Each row is followed by its class.
[ -50   38   22   26    4   -5  -19    6  -21  -62    5  -28   12  -12
   31 -108   21   72  -23  -10  -31   20  -42    7  -36   42   21  -21
   28  -22  -10  -14] -> S
[  9  79  23  51  52  65   9 -11 -53 -68  21 -12  26 -22  12 -48  13  86
   3 -65 -43 -32  -1  37   0 -37  54 -28   8 -33   0  -1] -> S
[ -8  17  38  11 -15   0  -9  14 -67 -56  -2 -40 -16  -9  50 -79  30  84
 -16  -9   4  -6 -17  -6 -38  39  20 -14  12  33  -6 -17] -> X
[ 13  38  30  22 -19 -41  11   0 -55 -31   0 -58   4 -36  41 -63  49  48
 -14  31 -33  11 -43 -26 -39  53 -10 -41  44 -14 -11 -28] -> K
[ 42  81  44  42 -12  52   3 -13  -4 -39  10  15  45   2  -5 -54  29  47
  23 -70 -78 -55  25   8   3 -16  57 -52  17 -40  30 -19] -> E
[  65  -20  -20    8  -64 -114   26  -24  -13   39  -44  -19  -15   20
  -52  -25   10   -5  -59  -11  -61  -59  -35   15   59   56  -29   59
   41   56   11   47] -> W
[ -34   55   25   15  -11   -8  -42   11  -32  -59  -16  -37   -8   -7
   36 -105   28   62   -6  -16    1    0  -16   11  -33   35   13  -33
   11    7  -34  -16] -> R
[ 48  79  25   1  17  34   5 -12 -28 -48   8  -9  23 -18 -12 -66  52  61
  16 -64 -65 -63  50  30   5 -27  71 -20  -1 -30  -8  -6] -> H
[ 57  95   2  34   9  52  24  -7  -5 -15  47   3  16 -32   4 -41  19  51
  -2 -60 -77 -41  54  -2  -9 -40  48 -24   6 -25  20 -17] -> P
[ 95 -23  -7 -26 -69 -37  44  10 -25  41 -24 -40   2  43 -32   0  -1  38
 -43 -27 -54 -73  -1   5  63  32 -35  50  76  51  14  53] -> X
[ -7  43  43   7  -5 -45  -7   4 -41 -36  -7 -53  18 -46  28 -87  51  64
 -17   5 -44   7 -26   1 -18  35   2 -26  36   5 -11 -31] -> H
[ 32 105  15  24  -4  47  10   9 -25 -29  36  -6  10 -34  12 -34   5  71
  -3 -59 -67 -38  20   4 -31 -36  48 -27  17 -18  -2  -4] -> R
[ 41  81  25  42  -8  27  15  -4 -32 -16  36   8   0 -38  -6 -45  21  62
   3 -53 -62 -54  24  23 -40 -17  46 -22  -6  -7   1  -9] -> W
[ 83  -3 -19 -27 -73 -58  34  -7 -19  42 -34 -35  19   6 -41 -23  17  32
 -34 -15 -58 -77  14  25  72  15 -22  34  55  14  -1  61] -> H
[ 29  77  28  47  25  62  23 -22 -52 -50  45  -4  23 -23  -6 -53  25  75
  -1 -53 -61 -54  32  25  -9 -16  66 -15   8 -28  -4 -14] -> P
[  77   -6  -22    6  -67  -87   47  -22   17   30  -17  -30   -2   19
  -35  -35   17  -12  -55  -26 -106  -57  -11    7   75   32  -39   51
   47   21   22   35] -> P
[ 63  80  36  17  -7  75   5   1 -22 -60  17   5  10  -5  15 -36  42  46
  12 -59 -77 -53  41   0  -3 -12  61 -33   5 -18  31 -25] -> X
[ -29   29   51   44  -15  -17   -7    0  -50  -47   -6  -34   13    2
   41 -106   35   74  -10  -20  -11  -13  -25    7  -32   40   25  -53
   18    5  -10  -16] -> E
[ 56 -10 -18  -8 -56 -91  71   9 -35  29 -39 -67 -16  38   5 -12  19   3
 -76 -21 -35 -81 -32   5  86  47 -59  61  82  38  16  82] -> T
[ 50  90   4  49  17  63   1 -10   5 -58  34  -2  15 -42  14 -43   8  56
  18 -70 -81 -31  21  12  -8 -72  48 -35 -19 -55   8 -14] -> S
[  6  53  42   5   5 -27  -3   0 -28 -39  -4 -71   3 -50  31 -90  59  66
 -16   9 -37   0 -27   7  -5  39 -10 -26  41   1 -23 -26] -> H
[ -1  33  29   5  -6  10 -34  13 -48 -63  -3 -38  -5  -2  43 -81  37  74
 -14  -4   9 -10   3  -6 -32  44   7 -28  18  20 -15 -22] -> X
[-53  33  46  32 -22  -8 -20  13 -36 -60   9 -13  28   2  37 -96  35  88
 -23  -5 -25   4 -34  11 -42  59  23 -37  32   3 -14 -13] -> E
[-29  41   5  10  -3  -6 -29  16 -59 -68 -17 -58 -10 -17  50 -94  43  52
 -15  -6  24  -8 -13  -4 -28  38  -2  -1  12  -4 -20   0] -> T
[ 42  79   1  31  12  58   8   2 -31 -38  43 -19   9 -38  20 -41  20  46
 -11 -61 -57 -44  34  19  -5 -25  39  -6   8 -21   3  19] -> T
[ 77 -28 -12 -13 -55 -70  62   9 -17  25 -26 -33  -2  48  -1  16   2  17
 -73 -16 -46 -70 -19  12  88  43 -53  49  79  62  15  61] -> X
[ 49  92  28  67 -21  72  -8 -17 -12 -43  34  15  32 -45   6 -45  23  56
  23 -54 -83 -57  24   2 -18 -39  45 -70 -12 -56  28 -32] -> E
[ 74  84  24  40 -20 101 -17  -8  -4 -69  47  21  21 -53  24 -24  19  45
  18 -54 -89 -43  55  16  -7 -39  49 -48 -20 -31  23 -26] -> X
[ 60 -11 -19  22 -68 -75  21 -17  -1  26 -29  -9  32  22 -38 -25   0   8
 -45 -31 -83 -55 -26  10  59  24 -40  20  49  22  25  44] -> E
[  59  -16   -2    2  -64 -109   62   -8  -13   37  -54  -32  -25   41
  -26  -13   19    4  -55  -19  -38  -84  -42   25   77   56  -42   57
   59   57    4   59] -> W
[ 69  74  35  14  -9  75   0  -3 -13 -55  25   6  19 -12   4 -36  25  46
  16 -57 -70 -58  46   5  -1 -17  53 -28  10 -23  22 -24] -> X
[  61   79   23   40   -2   55  -21  -29  -12  -63   36    8   22  -60
  -10  -53   40   61   17  -49 -100  -56   44   34    3  -44   65  -45
  -27  -50  -14  -17] -> H
[ 46  77  30  78  -9  76  -8 -21 -11 -49  38  21  42 -40   8 -40  14  57
  22 -60 -83 -48  26  19 -10 -41  54 -71 -13 -47  12 -20] -> E
[ -49   45   22   23   15  -10  -27    9  -18  -65   14  -38   -1  -13
   36 -113   25   79  -28  -10  -19   19  -38    7  -36   39   22  -17
   17  -14  -14  -19] -> S
[ 46  76  37  26  18  83   1  -5 -69 -70  37   2  27 -25  13 -18  17  87
  -4 -44 -44 -52  33  24 -10 -15  52 -29  18  -4   2  -9] -> X
[ 23  95  31  44  17  67   0 -12 -65 -58  26 -13  17 -33  -1 -42  13  82
  -2 -56 -61 -45   9  33 -18 -18  59 -33  17 -18 -22   2] -> R
[ 75 -14 -31   8 -62 -88  24 -18 -21  21 -25 -58  -8   3 -24 -28  16 -30
 -69  -9 -70 -60 -21  -2  75  49 -40  55  45  19  22  58] -> T
[ 50  90  26  66 -19  70   0 -16  -4 -57  33  25  44 -37  13 -35  24  47
  21 -63 -96 -47  30  12 -12 -43  55 -65 -12 -51  24 -20] -> E
[ 82  -2 -22  -9 -52 -42  60   3 -12  49 -35 -52  23  32 -34 -10 -10  24
 -32 -37 -63 -50 -13   8  70   3 -28  42  75   8  21  62] -> S
[ 48  74  30  41  26  46  16 -20 -70 -56  29 -14  28 -37   8 -27  32  79
  17 -40 -40 -47   7  24 -20 -20  42 -40  14 -39 -18  -9] -> K
[ 62 102  11  28  -6  51  32   2 -17 -13  44  -1  11 -25   5 -31  27  58
  -2 -41 -97 -34  49 -17 -16 -37  55 -29  21 -23  23 -25] -> P
[ 35  73  25  47  20  58  28 -21 -62 -54  41 -13  13 -21  -1 -52  31  81
  -5 -47 -66 -48  31  24 -15 -14  71 -17   6 -20 -14  -3] -> P
[ -8  50  38  35 -28 -34   4   3 -39 -24 -15 -43 -25 -41  35 -78  45  59
 -18   2 -17  -7 -49  -7 -39  60 -10 -20  25  20   0 -20] -> W
[ 34  78  30  24  36  52   2 -21 -61 -68  27  -7  42 -48  -3 -45  39  85
   4 -53 -54 -51  36  50   1 -25  68 -23   1 -26 -20   2] -> H
[ -20   28   39   32   -7  -37   -2   -4  -53  -44    4  -55  -15  -15
   46 -100   45   70  -20   -8   -2   -7  -15   -9  -25   44   26  -12
    3   14   -7  -30] -> P
[ 62  -4 -18  -6 -61 -92  66   5 -10  44 -48 -54 -18  42 -22  -8  -3   8
 -57 -27 -57 -69 -47   7  79  29 -53  49  80  44  -4  63] -> R
[ 41  90  24  43  -4  30  11  -3 -21 -21  28  18  11 -38   5 -24  24  56
  -1 -52 -60 -41  19  12 -25 -10  50 -23   3  -4  17 -10] -> W
[ 64  71  19  31  12  24  24  -6 -29 -24  47  -4  32 -34  23 -12  19  66
   8 -54 -52 -39  29  15 -21 -32  34 -39  15 -29  -6   0] -> K
[ 83 -20  -8 -13 -58 -73  56  -4 -40  56 -30 -49  -2  36 -35 -13  15  33
 -32 -10 -44 -72 -25  16  60  33 -43  28  76  25  -6  53] -> K
[ 52  81   9  51   3  71  -2 -13 -34 -78  43 -10  11 -50  28 -38  32  28
   2 -59 -78 -47  43  30   0 -33  58 -24 -24 -40   0   8] -> T
[ 68   3  -9  -5 -77 -86  17 -23  -5  49 -57 -10 -17  40 -56 -18   7  14
 -53  -6 -28 -82 -18   1  77  65 -16  42  65  44  26  60] -> W
[ -19   32   27   31   -2  -17    6    3  -53  -41   -1  -52  -24   -5
   39 -101   46   67  -17    4   -7   -8  -14  -11  -25   38   27  -18
   10   10  -17  -32] -> P
[ -34   34   31    7    2  -27  -23   -2  -42  -71    8  -32   17  -29
   30 -107   56   83  -30    1  -27   -2  -11   27  -32   56   30  -21
   17   -1  -40   -4] -> H
[ 77   1 -37  -1 -71 -74  22 -13   4  34 -26 -32   1   6 -44 -20 -17  -8
 -44 -32 -81 -56 -17  16  59   9 -41  46  45  26  -3  52] -> R
[  79  -24  -27    4  -59 -109   14  -28  -14   28  -39  -30   -2   17
  -37  -23   19   -7  -46    2  -63  -52  -37   -6   64   44  -41   27
   43   14   10   33] -> K
[ 79  -8 -10  -1 -82 -66  48  -5 -30  73 -41 -41 -24  26 -55 -20  10  26
 -40 -10 -41 -83 -22   9  52  52 -30  46  62  46   8  56] -> W
[ -34   30   25   20   22  -28   -6   12  -59  -44  -16  -69   -8   -8
   36 -110   20   77   -4  -11   18   12  -40   -7  -37   11   17  -16
   13   -2  -15  -29] -> S
[ -38   47   35   25   -5  -19  -43    2  -51  -55  -22  -24   13    8
   31 -105   35   89  -13  -12   13   -7  -19   -2  -32   36   16  -46
   21   14   -8  -16] -> E
[ -2  52  26  23 -18  -7  -2   7 -37 -56   3 -73  -9 -43  48 -80  50  33
 -30   8 -38  -1 -34 -11 -14  57 -17  -8  42 -13  -5  -5] -> T
[ 43 101  18  18 -14  56   7   1 -16 -32   8  -3   2 -10  -7 -53  19  50
  19 -73 -71 -59  29   5 -17 -33  57 -29  10 -32   3  -7] -> R
[ 11  50  33  25  -8 -28  -5  -1 -29 -31   1 -57  -7 -39  46 -65  52  53
 -15  29 -27   9 -51 -24 -21  56 -25 -49  49 -13  -7 -34] -> K
[ 13  74  22  49  49  52   5 -15 -54 -55  27 -16  29 -20  -1 -56  10  92
  -4 -71 -46 -40   0  27 -12 -28  55 -25  10 -35   3   2] -> S
[ 56 -10 -25 -10 -60 -85  71  13 -47  27 -41 -62  -9  36   1   0  18   0
 -72 -10 -38 -77 -32   0  84  44 -54  64  79  34  17  78] -> T
